Each row, then roughly how far along a hidden order it lies, from 0 to 10
16,-1,-29,6,-5,1,17,-4,17,0,-47,-4,-15,-10,0,12,-3,-4,3,-3,4,31,-7,-11,3,6,-55,1,10,16,8,-21,9,3,7,7,4,-21,9,7,-4,-1,20,12,5,12,7,47,9,-18,-4,8,8,-12,5,19,6,56,-35,38,-18,-9,-2,65,13,-19,17,52,-8,4,-5,4,1,-15,-29,4,10,4,-7,6,-11,51,18,8,-3,-10,23,-3,13,-28
0
12,1,-25,13,2,7,11,5,8,1,-26,0,-7,-23,10,0,13,5,0,-1,5,11,-56,-14,1,28,14,6,8,8,-1,5,4,11,19,0,1,-7,2,7,-6,6,5,9,4,13,-1,18,-9,-20,10,-24,4,11,-4,-5,9,34,50,12,-20,-13,-6,14,7,-2,-10,33,-6,11,3,8,-1,2,-10,-3,9,-17,-4,7,5,58,-17,21,2,-1,5,0,9,-18
5
14,-4,-7,33,-6,26,1,19,-6,-7,-30,8,0,-36,7,10,5,11,0,8,19,-13,-39,-46,-22,25,-31,15,-1,7,9,3,20,12,-7,26,20,-19,14,-15,-16,-68,1,9,9,31,-18,2,-6,6,14,-52,-1,33,-7,4,4,32,17,6,9,-27,-13,63,10,3,-3,32,-2,6,24,-8,-2,-27,-5,-10,29,-15,-10,14,3,42,12,13,13,-2,22,8,2,-12
3
7,-1,-6,21,-2,16,2,10,-8,-8,-23,8,0,-32,7,3,8,10,1,7,15,0,-62,-39,-23,19,-13,11,-2,6,5,8,16,9,-11,19,12,-12,6,-14,-18,-61,-6,9,6,25,-15,-14,-1,0,12,-31,-3,25,-8,2,4,30,15,-1,4,-14,-9,54,7,10,-11,28,-2,-1,17,-10,-2,-20,-1,-7,24,-22,-6,7,5,54,14,18,13,-1,14,6,1,-7
4
14,1,-14,17,0,15,10,12,-2,-5,-35,5,-3,-45,11,6,18,8,-1,6,21,-1,-109,-28,-18,13,6,9,3,5,1,12,12,17,14,10,11,-11,-6,-2,-19,-38,-8,12,9,28,-15,-1,-16,-15,23,-35,2,27,-10,-5,11,45,67,5,-22,-22,-14,35,13,13,-9,31,-4,5,11,0,-3,-5,-2,-8,25,-37,-5,9,6,82,-6,30,17,1,13,5,4,-17
4
-7,2,16,0,9,1,-6,4,-12,0,19,7,10,-16,9,-11,23,8,-4,6,6,-21,-54,-1,-7,-6,108,0,-2,-12,-9,33,-5,7,15,-13,-3,19,-12,-2,-7,13,-24,-5,0,0,-6,-48,-22,-2,21,-26,-7,13,-5,-21,3,-22,87,-35,-24,-6,-7,-61,-4,27,-28,-27,2,4,12,5,-4,24,17,-10,-3,-24,7,6,13,11,-35,12,9,10,-27,4,-5,17
10
5,-3,-2,19,-8,13,1,0,-15,-10,-22,8,-4,-19,-1,13,-14,2,5,6,14,-15,-36,-29,-22,26,-56,4,-6,13,8,-16,16,0,-21,36,18,-30,10,-19,-16,-90,0,4,3,24,-15,2,12,5,-1,7,-9,7,-5,22,-8,32,-65,11,35,-6,1,69,9,9,1,7,2,-10,18,-23,0,-38,1,5,22,9,-6,6,-6,44,50,-6,8,-5,23,3,-1,-7
2
12,1,-21,1,0,-4,12,3,18,3,-18,-4,-8,-17,9,-3,21,2,-2,-3,9,14,-11,-3,13,-4,12,5,12,7,0,4,0,14,23,-14,-8,4,-1,15,5,53,5,8,5,18,5,26,-8,-22,8,-18,9,1,-1,-2,12,18,66,18,-27,-12,-11,-14,8,-9,1,41,-7,12,-8,14,0,9,-16,-5,5,-19,-1,7,1,31,-22,23,-3,-2,1,-1,9,-17
6
-1,2,4,6,8,0,-3,19,-5,1,12,2,9,-27,11,-14,29,13,-8,4,9,-20,-78,-19,-9,0,57,11,1,-10,-12,37,-4,11,23,-21,-1,18,-9,1,-7,24,-20,-3,4,12,-8,-39,-24,0,28,-43,-3,19,-7,-21,8,-25,127,-21,-41,-17,-16,-58,0,18,-22,-1,-1,12,9,10,-4,32,8,-16,-2,-40,4,10,16,20,-48,27,10,12,-21,5,-3,5
10
11,1,-10,12,0,9,7,10,8,0,-19,2,-5,-22,6,0,11,7,-1,0,8,5,-31,-15,-3,1,-3,9,7,7,2,6,5,12,12,-1,0,-2,3,3,-6,4,1,9,5,14,-4,1,-17,-11,15,-10,4,17,0,-8,8,18,49,8,-14,-16,-10,15,8,1,-2,20,-5,8,3,6,-1,1,-9,-2,7,-15,-4,7,3,45,-9,20,8,-1,4,3,6,-8
5

New part:
-1,-9,-1,-4,3,-6,2,-2,0,-1,0,1,1,2,7,9,4,12,2,10,-12,-6,1,4,-7,-6,-8,1,0,-35,0,-2,-1,2,0,10,-17,6,2,2,0,9,0,-1,-6,-1,-10,3,4,29,3,-2,3,0,5,-7,-4,-3,4,15,10,13,-12,6,5,0,5,0,-7,-1,2,10,-13,18,1,-12,-10,29,0,-6,2,-11,7,8,-3,2,18,8,6,-10,-3,-2,0,-6,-1,7,-11,-4,-2,15,7,4,0,19,2,-4,-3,-1,-4,12,-1,-2,-14,4,-32,-13
6
0,-7,0,-5,3,-5,9,0,1,-1,-1,7,0,-7,5,8,3,10,1,6,-10,-6,1,12,11,1,-3,2,-2,-35,3,1,-3,7,-4,12,-15,4,-1,2,-3,-7,0,1,-5,3,-8,3,-1,24,3,-2,2,0,7,-7,-2,-3,5,14,8,5,-11,5,-2,0,3,1,-5,-2,-1,-6,-5,17,2,-5,-5,29,0,-4,5,-5,-4,4,-2,-6,20,4,0,12,1,-2,-3,-4,-1,9,-8,-2,-2,12,15,-4,0,19,1,-5,-11,-1,-4,11,-1,0,-14,2,-7,-18
3
1,6,-2,9,-2,2,7,7,-1,2,5,5,3,-11,5,2,-5,5,1,8,-3,-5,0,1,22,-3,-8,3,-4,-9,1,0,-8,8,0,1,1,-11,4,-1,0,16,-3,20,1,0,13,-2,5,7,6,-4,9,2,10,-2,1,-1,-3,1,-6,12,2,-5,-8,6,-3,3,-3,1,-1,7,83,10,9,-18,-27,30,9,-20,7,-18,9,22,4,2,16,-11,2,-12,-2,-7,-2,13,-1,11,4,-2,0,1,18,1,6,14,-1,5,-4,-8,9,-7,1,13,-7,10,-34,-15
1
-2,10,0,10,3,1,8,-1,-1,-3,4,-2,2,5,10,-1,4,4,-1,21,-3,2,1,13,-13,-3,-1,0,-13,-1,4,-2,-8,8,3,17,0,-13,4,-5,0,-22,0,19,-4,9,8,-2,-3,26,6,-4,1,1,1,-2,-3,7,5,-1,6,4,-7,6,-17,10,-19,1,-3,0,2,15,75,11,2,-15,-16,58,-3,-21,10,-15,-8,19,5,-2,2,-14,6,14,-2,0,1,8,-1,12,-8,3,-4,21,17,3,4,16,2,-9,-6,0,7,-7,-1,12,-9,6,5,-22
3
2,-11,-2,-6,3,-5,12,5,0,-3,4,9,3,-12,3,10,3,13,2,2,-13,-8,-1,-1,27,-5,-10,3,2,-44,3,1,-1,9,-4,-1,-18,6,4,4,1,18,-2,13,-6,-2,-8,-1,6,30,7,-4,1,2,10,-8,-1,-6,3,19,15,13,-11,7,6,-2,17,0,-7,1,-4,-11,-2,16,6,-15,-27,19,8,-3,7,-15,10,6,-3,5,24,7,0,-15,-3,-3,-6,-2,-3,7,-12,-5,0,1,20,3,6,20,-1,5,-1,-1,5,13,-1,-5,-15,8,-40,-17
1
3,-9,-3,0,-3,3,10,4,0,-3,-2,8,-3,-6,2,7,-1,2,-1,34,2,3,-2,1,23,5,0,3,-19,-48,-1,0,-4,8,-5,-3,-5,-13,-3,-4,-8,15,1,-4,1,-3,11,3,4,-2,-9,0,8,3,11,1,3,1,-3,3,-11,11,2,-7,-9,-4,35,3,1,0,-8,-22,89,6,5,2,-13,66,1,-9,-2,2,-8,2,2,-6,4,11,7,26,3,-9,-9,12,3,6,7,-5,1,-7,-2,-3,0,10,-1,-2,-11,-16,-8,6,3,13,-5,1,-11,-1
3
2,0,1,6,-1,-5,-2,-1,0,4,-1,7,-2,-5,4,6,-4,7,1,7,-9,-1,1,13,-11,-6,-3,1,-3,-30,3,1,-4,3,-4,1,-5,5,-3,-4,-6,12,-2,-3,-4,-3,-7,4,5,6,-5,-1,7,-1,9,-6,-2,-6,-1,1,-14,11,-10,-1,4,-3,19,3,0,-1,2,10,-18,18,0,-10,-6,32,8,-7,-1,-1,-3,17,-3,-6,5,6,1,10,-2,-6,0,-5,4,7,7,-1,-1,2,1,-6,0,17,2,3,-12,-1,-6,9,1,15,-12,8,-17,-10
5
0,-7,-3,7,-1,-4,-4,-2,-1,-2,-1,-1,-1,8,8,6,5,4,1,27,-9,2,-1,11,-19,-5,-1,-1,-13,-40,-1,-3,-7,2,1,12,-1,-9,-2,-5,-6,-7,1,-2,-1,1,-5,3,0,6,-6,-2,9,0,5,-1,-4,5,3,2,-8,14,-11,-5,3,5,23,1,-6,-2,0,11,-15,19,6,-4,-8,58,-2,-17,0,-5,-3,16,-2,-8,1,9,9,13,2,-5,-5,-4,4,7,-8,-3,-3,18,-3,5,-2,19,2,-7,-11,-9,-5,6,-1,15,-8,4,-22,-5
10
-1,10,0,0,3,2,13,3,-1,-4,4,-2,2,-5,8,-1,5,6,-1,23,-2,0,-1,2,22,4,-3,3,-15,-3,3,-3,-3,10,2,14,-10,-12,5,0,1,-18,1,18,-3,8,9,-2,-3,24,5,-4,0,3,0,-2,1,5,3,14,12,3,-2,7,-16,8,-15,1,-3,1,-4,-9,95,8,-1,-6,-24,52,-2,-20,9,-12,-4,7,4,3,16,-12,2,16,1,-2,-1,10,-3,12,-11,1,-3,16,18,6,6,13,1,-6,-1,-10,6,-7,-1,-1,-9,3,-5,-18
0
1,7,0,10,-1,-5,-5,2,1,5,-1,7,-1,-6,5,1,-5,4,2,2,-11,0,2,15,-16,-5,-4,0,0,-8,4,2,-9,2,-3,3,1,1,-3,-5,-8,12,-3,-1,-1,-3,5,4,6,6,-4,-2,8,-2,10,-6,-3,-4,-1,-3,-14,12,-6,-4,3,-1,2,4,-1,-3,2,16,-30,19,3,-16,-3,31,8,-17,-1,-6,4,24,-1,-10,3,-7,1,-6,-2,-5,1,-3,6,6,9,2,-2,8,3,-9,3,15,2,3,-16,3,-2,-1,1,18,-11,9,-13,-16
4
